Below is a small trained network, with its code and all its weights. Each question gives an input and a class and asks what happens when units are switched off, that is, made to give their printed mean instead of their output.

import numpy as np


def w(rows, s, z=0):
    codes = np.array(rows[::2]) - 128.0
    scale = np.full(codes.shape[1], s)
    scale[-1] = z or s
    return codes * scale


def f(y):
    return y / 2 * (1 + np.tanh(0.7978845608 * (y + 0.044715 * y**3)))


def log_softmax(a):
    a = a - a.max(-1, keepdims=True)
    return a - np.log(np.exp(a).sum(-1, keepdims=True))


def net(x, mask):
    res = np.array(x, float).reshape(1, 7) / 4 @ E
    y = f(res @ A[0][:, :-1].T + A[0][:, -1])
    res = res + np.where(mask, y, B[0][:, -1]) @ B[0][:, :-1]
    return log_softmax(res[-1] @ U[:, :-1].T + U[:, -1])


A, B = {}, {}
E = w([
[80,228,100,186,133],'x0',
[2,94,115,179,57],'x1',
[72,76,186,236,214],'x2',
[127,127,129,129,128],'x3',
[128,127,128,128,128],'x4',
[215,129,197,194,38],'x5',
[89,194,226,73,115],'x6',
],0.0087)
A[0] = w([
[83,132,112,47,193,189],'N1',
[69,146,141,74,167,112],'N2',
[131,203,102,177,148,195],'N3',
[131,30,184,80,135,108],'N4',
[122,116,178,156,163,121],'N5',
[154,200,129,69,34,134],'N6',
[94,125,146,138,85,159],'N7',
[94,120,191,151,167,54],'N8',
[69,117,55,87,199,28],'N9',
[171,65,27,171,129,130],'N10',
[149,128,85,95,65,140],'N11',
[141,199,31,127,141,202],'N12',
[85,78,88,134,102,202],'N13',
[71,130,183,101,94,148],'N14',
[127,129,185,159,165,22],'N15',
[168,176,214,85,195,108],'N16',
[204,145,122,151,178,31],'N17',
[82,112,123,141,77,78],'N18',
[83,104,183,182,244,116],'N19',
[118,85,140,202,170,39],'N20',
[161,164,186,165,71,174],'N21',
[133,59,157,72,139,241],'N22',
[180,170,119,137,171,221],'N23',
[61,101,165,112,76,148],'N24',
[106,136,206,83,124,219],'N25',
[98,245,125,151,149,141],'N26',
[143,76,129,80,98,185],'N27',
[199,133,220,143,79,252],'N28',
[166,161,175,83,190,117],'N29',
[119,151,85,86,75,101],'N30',
],0.011,0.0021)
B[0] = w([
[193,166,177,233,84,212],'N1',
[172,148,119,188,129,183],'N2',
[34,78,99,79,69,187],'N3',
[47,97,120,134,69,189],'N4',
[105,138,189,70,139,171],'N5',
[129,154,163,97,144,247],'N6',
[200,92,64,106,174,166],'N7',
[156,162,154,75,127,180],'N8',
[199,100,157,184,90,213],'N9',
[64,245,118,139,247,215],'N10',
[136,115,155,64,156,193],'N11',
[116,125,163,124,92,207],'N12',
[195,112,114,118,166,181],'N13',
[149,126,64,107,229,183],'N14',
[163,115,178,100,154,164],'N15',
[139,74,55,88,182,221],'N16',
[139,76,71,93,122,184],'N17',
[161,68,53,69,133,169],'N18',
[137,123,177,85,92,251],'N19',
[150,126,185,32,123,192],'N20',
[159,155,109,202,94,215],'N21',
[2,150,110,191,58,184],'N22',
[93,67,90,119,104,191],'N23',
[181,81,41,115,145,190],'N24',
[69,192,97,177,189,194],'N25',
[80,133,82,128,69,209],'N26',
[84,166,158,140,79,174],'N27',
[131,156,121,172,126,254],'N28',
[150,78,68,121,134,201],'N29',
[161,157,220,18,128,181],'N30',
],0.0074,0.0094)
U = w([
[196,34,19,83,166,48],'0',
[152,154,228,45,138,36],'1',
[5,118,106,143,33,74],'2',
[113,187,103,147,232,198],'3',
[242,138,155,229,81,64],'4',
[132,124,121,129,125,254],'5',
],0.012,0.0079)

Each question gives the input, the list of numbers given to net, and the class t.
The units are the neurons (one row each of A and B). Each row of codes is followed by its name. A weight is (code - 128) times the scale printed after its matrix; where a second scale follows, it is the last column's (A, B and U).
mask holds one flag per neuron, in row order. A switched-off neuron (its flag False) gives its mean, the last column of its row in B, instead of its output. The means were averaged over made-up inputs and are rounded, as every weight is.
A unit's drop is (log p(t) with every unit on - log p(t) with that unit switched off) / (log p(t) with every unit on - log p(t) with every unit switched off).
The circuit of an input: a set's keep is (log p(t) with only the set's units on - log p(t) with every unit switched off) / (log p(t) with every unit on - log p(t) with every unit switched off). Starting from the 12 units with the biggest drops (on a tie, the unit counted first), units are removed one at a time, each time the one whose removal leaves the highest keep (on an exact tie, the one counted first), for as long as the keep stays at least 0.8.
units of the circuit, in order: the units of the circuit, biggest drop first
top k neurons: the k neurons with the biggest drops, biggest first
drop of u: that unit's drop, to one decimal
input [-7,2,2,2,1,-8,-4], class 4: top 2 neurons -> [N9, N1]
input [6,5,4,7,-7,1,-7], class 3: top 2 neurons -> [N10, N13]
input [-6,2,1,-1,5,6,3], class 2: top 4 neurons -> [N4, N22, N1, N9]
input [-1,-7,0,-5,4,-4,8], class 3: top 3 neurons -> [N25, N1, N24]
input [2,7,5,7,-8,-5,-8], class 3: units of the circuit, in order -> [N10]
input [-6,-5,-3,1,-6,3,-4], class 2: units of the circuit, in order -> [N22, N27, N4]
input [-3,-5,0,6,-6,-5,-3], class 5: units of the circuit, in order -> [N22, N1]
input [6,5,8,0,4,-1,-2], class 1: units of the circuit, in order -> [N20, N19]
input [4,-7,2,0,-3,-5,7], class 0: top 2 neurons -> [N16, N29]
input [4,2,2,-4,-5,-8,4], class 4: top 2 neurons -> [N1, N9]
input [1,0,0,4,-3,2,-4], class 3: units of the circuit, in order -> [N10, N9]
input [-1,3,2,7,-3,-8,-7], class 4: top 2 neurons -> [N9, N1]
input [-3,7,-6,-1,3,0,-3], class 0: top 2 neurons -> [N18, N24]
input [-4,1,2,0,-1,-7,-5], class 4: units of the circuit, in order -> [N9, N1]
input [-7,-2,8,8,6,3,1], class 1: units of the circuit, in order -> [N20]
input [8,1,-5,0,-2,0,-8], class 2: top 2 neurons -> [N3, N12]
input [-3,-6,-4,8,-5,7,-5], class 5: top 4 neurons -> [N1, N10, N9, N17]
input [3,-7,8,5,3,1,-7], class 1: drop of N5 -> 0.1
input [-3,3,5,-6,-8,-2,-8], class 3: drop of N10 -> 1.2
input [8,-1,5,-4,5,3,-4], class 2: units of the circuit, in order -> [N3]
